Here is a tiny trained network, its code and every weight. The questions are about switching its units off for an input and a target symbol, where a switched-off unit gives its printed mean instead of its output.

import numpy as np


def w(rows, s, z=0):
    codes = np.array(rows[::2]) - 128.0
    scale = np.full(codes.shape[1], s)
    scale[-1] = z or s
    return codes * scale


def f(y):
    return np.maximum(y, 0)


def softmax(a):
    e = np.exp(a - a.max(-1, keepdims=True))
    return e / e.sum(-1, keepdims=True)


def log_softmax(a):
    a = a - a.max(-1, keepdims=True)
    return a - np.log(np.exp(a).sum(-1, keepdims=True))


def net(x, mask):
    ids = ['ΞΣΦΨβδηλπτ'.index(c) for c in x.split()]
    T = len(ids)
    res = E[ids] + P[:T]
    u = 0
    for l in range(2):
        q, k, v = (res @ M[l].T for M in (Q, K, V))
        z = softmax(np.where(np.tri(T) > 0, q @ k.T / 4**0.5, -1e9)) @ v
        res = res + np.where(mask[u], z, O[l][:, -1]) @ O[l][:, :-1]
        u += 1
        y = f(res @ A[l][:, :-1].T + A[l][:, -1])
        res = res + np.where(mask[u : u + 12], y, B[l][:, -1]) @ B[l][:, :-1]
        u += 12
    return log_softmax(res[-1] @ U[:, :-1].T + U[:, -1])


Q, K, V, O, A, B = {}, {}, {}, {}, {}, {}
E = w([
[122,175,145,62,219,80,112,199],'Ξ',
[171,120,158,67,133,123,118,153],'Σ',
[171,164,75,49,109,189,51,5],'Φ',
[252,65,114,171,109,96,45,161],'Ψ',
[160,81,183,75,6,215,147,150],'β',
[116,148,159,24,168,116,172,143],'δ',
[121,42,81,20,48,124,219,90],'η',
[215,120,155,168,193,73,76,194],'λ',
[152,91,59,73,106,94,77,160],'π',
[200,124,212,113,174,115,164,150],'τ',
],0.012)
P = w([
[96,159,194,82,109,42,81,165],'0',
[147,126,103,168,112,45,180,106],'1',
[111,134,131,137,118,87,146,124],'2',
[81,131,160,122,125,116,114,131],'3',
[114,145,124,97,110,147,152,151],'4',
[62,110,165,121,148,147,96,133],'5',
[125,119,109,107,130,169,158,148],'6',
[77,82,151,137,164,170,105,128],'7',
[133,99,98,118,149,193,159,148],'8',
[92,41,137,159,190,178,111,115],'9',
[173,45,76,148,174,190,172,124],'10',
[118,1,118,188,209,188,110,106],'11',
[162,33,45,151,187,219,173,137],'12',
[18,58,39,125,223,228,101,181],'13',
],0.009)
Q[0] = w([
[78,222,87,252,117,131,135,21],'0.h1',
[183,119,146,79,125,167,121,167],'0.h1',
[157,224,51,180,114,121,176,95],'0.h1',
[151,82,149,54,150,124,93,134],'0.h1',
],0.016)
K[0] = w([
[141,231,159,117,18,4,123,96],'0.h1',
[110,55,125,99,189,147,102,103],'0.h1',
[64,144,178,176,88,81,98,68],'0.h1',
[142,111,111,127,167,214,113,110],'0.h1',
],0.015)
V[0] = w([
[66,253,53,168,135,160,135,58],'0.h1',
[40,47,71,69,179,71,127,198],'0.h1',
[193,184,4,141,166,133,87,157],'0.h1',
[37,89,80,47,10,71,126,20],'0.h1',
],0.0076)
O[0] = w([
[108,67,146,254,125,135,112,24,2],'0.h1',
[240,145,191,118,68,144,125,144,156],'0.h1',
[124,60,216,130,157,98,110,97,63],'0.h1',
[239,110,77,171,141,136,206,184,196],'0.h1',
],0.0098,0.0077)
A[0] = w([
[143,209,174,163,218,132,141,122,176],'0.n1',
[69,70,130,196,175,239,204,97,87],'0.n2',
[108,77,157,156,177,144,162,204,70],'0.n3',
[206,112,175,113,139,128,120,108,103],'0.n4',
[175,172,139,134,134,186,84,121,212],'0.n5',
[93,133,127,118,143,167,175,132,43],'0.n6',
[127,149,56,131,190,140,107,177,139],'0.n7',
[187,121,191,190,114,160,136,115,80],'0.n8',
[127,89,84,89,71,101,139,111,147],'0.n9',
[46,68,163,200,188,249,248,120,56],'0.n10',
[182,181,90,143,150,154,50,119,29],'0.n11',
[127,122,103,84,83,95,114,146,5],'0.n12',
],0.011,0.0024)
B[0] = w([
[144,13,153,154,93,150,151,139,148],'0.n1',
[106,78,175,175,167,183,194,139,140],'0.n2',
[171,130,42,148,119,136,213,110,170],'0.n3',
[121,170,133,142,117,193,105,181,191],'0.n4',
[163,75,109,125,144,107,131,129,207],'0.n5',
[125,67,141,131,170,106,108,157,176],'0.n6',
[102,67,100,183,210,127,139,160,236],'0.n7',
[64,129,107,126,173,121,117,134,135],'0.n8',
[73,117,192,103,119,119,45,110,254],'0.n9',
[144,173,34,150,102,87,9,61,138],'0.n10',
[177,95,114,28,89,111,180,117,155],'0.n11',
[71,96,112,172,163,120,156,89,240],'0.n12',
],0.012,0.0084)
Q[1] = w([
[115,82,158,66,163,221,112,163],'1.h1',
[149,91,163,175,172,140,190,110],'1.h1',
[141,252,103,147,169,111,149,96],'1.h1',
[99,183,183,116,68,126,162,125],'1.h1',
],0.023)
K[1] = w([
[189,44,118,100,184,187,68,39],'1.h1',
[107,163,3,106,64,148,80,114],'1.h1',
[96,64,133,146,20,30,137,204],'1.h1',
[173,167,164,195,179,56,48,171],'1.h1',
],0.014)
V[1] = w([
[114,166,98,124,176,138,69,171],'1.h1',
[151,188,61,111,124,113,64,125],'1.h1',
[71,116,117,147,49,132,126,177],'1.h1',
[114,190,200,108,182,138,250,117],'1.h1',
],0.015)
O[1] = w([
[155,59,180,131,102,111,155,93,142],'1.h1',
[106,41,209,188,141,89,193,146,68],'1.h1',
[218,123,117,105,203,167,137,47,65],'1.h1',
[147,107,97,59,158,168,7,208,10],'1.h1',
],0.011)
A[1] = w([
[169,194,220,91,30,189,38,128,95],'1.n1',
[83,230,132,101,77,101,89,94,127],'1.n2',
[15,111,110,106,131,132,122,149,2],'1.n3',
[44,82,160,59,115,91,111,101,237],'1.n4',
[131,231,239,65,51,127,37,55,108],'1.n5',
[111,171,131,254,119,64,144,74,7],'1.n6',
[247,205,126,164,25,151,107,176,208],'1.n7',
[124,85,92,68,80,130,124,155,198],'1.n8',
[98,162,118,135,46,90,79,196,114],'1.n9',
[80,147,135,251,79,175,122,105,97],'1.n10',
[73,141,139,155,111,59,161,132,185],'1.n11',
[17,168,157,35,157,85,31,26,61],'1.n12',
],0.0093,0.0035)
B[1] = w([
[152,77,93,100,102,126,125,68,153],'1.n1',
[118,106,161,124,145,75,113,176,152],'1.n2',
[173,135,183,120,110,180,127,92,216],'1.n3',
[132,143,105,149,136,100,128,183,204],'1.n4',
[189,108,164,249,184,77,115,108,145],'1.n5',
[193,134,151,117,140,81,143,155,189],'1.n6',
[113,130,118,156,71,171,123,129,165],'1.n7',
[149,145,173,121,181,116,120,153,219],'1.n8',
[141,102,98,125,154,115,163,99,208],'1.n9',
[81,128,151,119,147,191,116,151,204],'1.n10',
[87,119,48,117,115,142,99,93,249],'1.n11',
[37,252,117,114,62,122,80,123,147],'1.n12',
],0.023,0.015)
U = w([
[141,94,150,171,123,131,81,132,138],'Ξ',
[137,93,182,129,122,110,114,219,113],'Σ',
[68,92,129,177,153,172,78,154,149],'Φ',
[117,119,73,126,97,74,146,182,166],'Ψ',
[144,170,125,137,254,129,166,88,126],'β',
[149,73,132,77,91,130,77,163,66],'δ',
[199,188,89,197,107,169,141,202,60],'η',
[124,173,148,207,161,118,146,158,113],'λ',
[147,110,207,86,26,112,166,113,254],'π',
[131,154,126,108,112,129,96,165,84],'τ',
],0.0071)

Each question gives the input, a string of symbols that net reads in full, and the target symbol t.
The units are the heads (4 rows each of Q, K, V and O) and the neurons (one row each of A and B). Each row of codes is followed by its name. A weight is (code - 128) times the scale printed after its matrix; where a second scale follows, it is the last column's (O, A, B and U).
mask holds one flag per unit, layer by layer, with each layer's heads first. A switched-off unit (its flag False) gives its mean, the last column of its rows in O or B, instead of its output. The means were averaged over made-up inputs and are rounded, as every weight is.
A unit's drop is (log p(t) with every unit on - log p(t) with that unit switched off) / (log p(t) with every unit on - log p(t) with every unit switched off).
The circuit of an input: a set's keep is (log p(t) with only the set's units on - log p(t) with every unit switched off) / (log p(t) with every unit on - log p(t) with every unit switched off). Starting from the 12 units with the biggest drops (on a tie, the unit counted first), units are removed one at a time, each time the one whose removal leaves the highest keep (on an exact tie, the one counted first), for as long as the keep stays at least 0.8.
circuit, biggest first: the units of the circuit, biggest drop first
most important unit: the unit with the biggest drop
top k neurons: the k neurons with the biggest drops, biggest first
top k neurons in layer l: the k neurons of layer l with the biggest drops, biggest first
input β β β β β β β Ξ β Φ η η Σ, target Ψ: top 2 neurons => [1.n11, 0.n12]
input β Ξ η Σ, target η: most important unit => 0.n9
input β β Σ Φ β π, target Ψ: top 4 neurons in layer 1 => [1.n11, 1.n6, 1.n4, 1.n8]
input Σ Φ β η η Φ Φ π Φ Ψ β, target Ψ: top 2 neurons => [0.n10, 1.n11]
input β β η β λ Φ β, target Φ: circuit, biggest first => [1.n10, 1.h1, 0.h1]
input Ψ Ξ Φ β η Φ β β π π η Φ π, target Φ: top 4 neurons => [0.n10, 1.n10, 0.n2, 0.n11]
input Φ λ Φ Ψ β β, target β: top 4 neurons => [0.n2, 1.n9, 1.n3, 0.n10]
input η Σ Ψ, target Σ: circuit, biggest first => [0.h1, 1.h1, 1.n11]
input β η Φ π β Φ β η η β β η Φ, target Φ: circuit, biggest first => [0.n2, 0.h1, 1.n10]
input β η η Ξ β λ β Σ δ Ξ Φ Ξ Ψ, target Ψ: top 2 neurons => [1.n6, 1.n11]
input β Φ π β Φ Ξ Ψ, target Ξ: top 3 neurons in layer 0 => [0.n2, 0.n7, 0.n4]
input η Φ β β Φ Φ, target Φ: circuit, biggest first => [1.n10, 0.h1]
input β η Φ β π β Ξ, target Ψ: top 3 neurons => [1.n11, 1.n6, 0.n12]
input β β Φ η β β η Φ β λ η η, target η: top 3 neurons in layer 0 => [0.n2, 0.n3, 0.n12]
input β β β β Ξ η Ψ, target η: circuit, biggest first => [1.n7, 1.h1]
input δ β η β η β π η, target π: top 2 neurons => [0.n7, 0.n9]
input β τ β β β β η τ β λ, target β: most important unit => 1.h1
input β β Φ β, target Φ: circuit, biggest first => [1.n10, 1.n11, 1.h1]
input Φ β β β β β π τ Φ β π β Ψ, target β: top 4 neurons => [1.n9, 0.n2, 0.n12, 1.n8]
input Φ η Φ β β η η τ Ξ β π, target β: top 4 neurons => [0.n2, 1.n9, 0.n10, 0.n7]
input Φ β τ, target Ψ: circuit, biggest first => [1.n11, 1.n6, 1.h1, 0.h1]
input Ξ Ξ δ β Ψ, target β: circuit, biggest first => [1.h1]
input Φ Σ η π Σ β β η η Ξ β β η, target Φ: top 4 neurons => [1.n11, 0.n9, 0.n11, 0.n12]
input β Σ β, target Σ: circuit, biggest first => [1.h1, 1.n11, 0.n9, 1.n8]
input β δ β Σ, target β: top 2 neurons => [0.n9, 1.n7]
input π β β β β η β Ξ β β β π η, target π: top 3 neurons in layer 0 => [0.n9, 0.n7, 0.n4]
input η β Φ, target Ψ: top 2 neurons in layer 0 => [0.n11, 0.n12]
input λ Φ η β β π, target Ψ: circuit, biggest first => [1.n11, 1.h1, 1.n6]
input β η η Ξ π η η η Φ Ψ η, target Φ: circuit, biggest first => [1.n11, 1.h1, 1.n10, 0.n5]
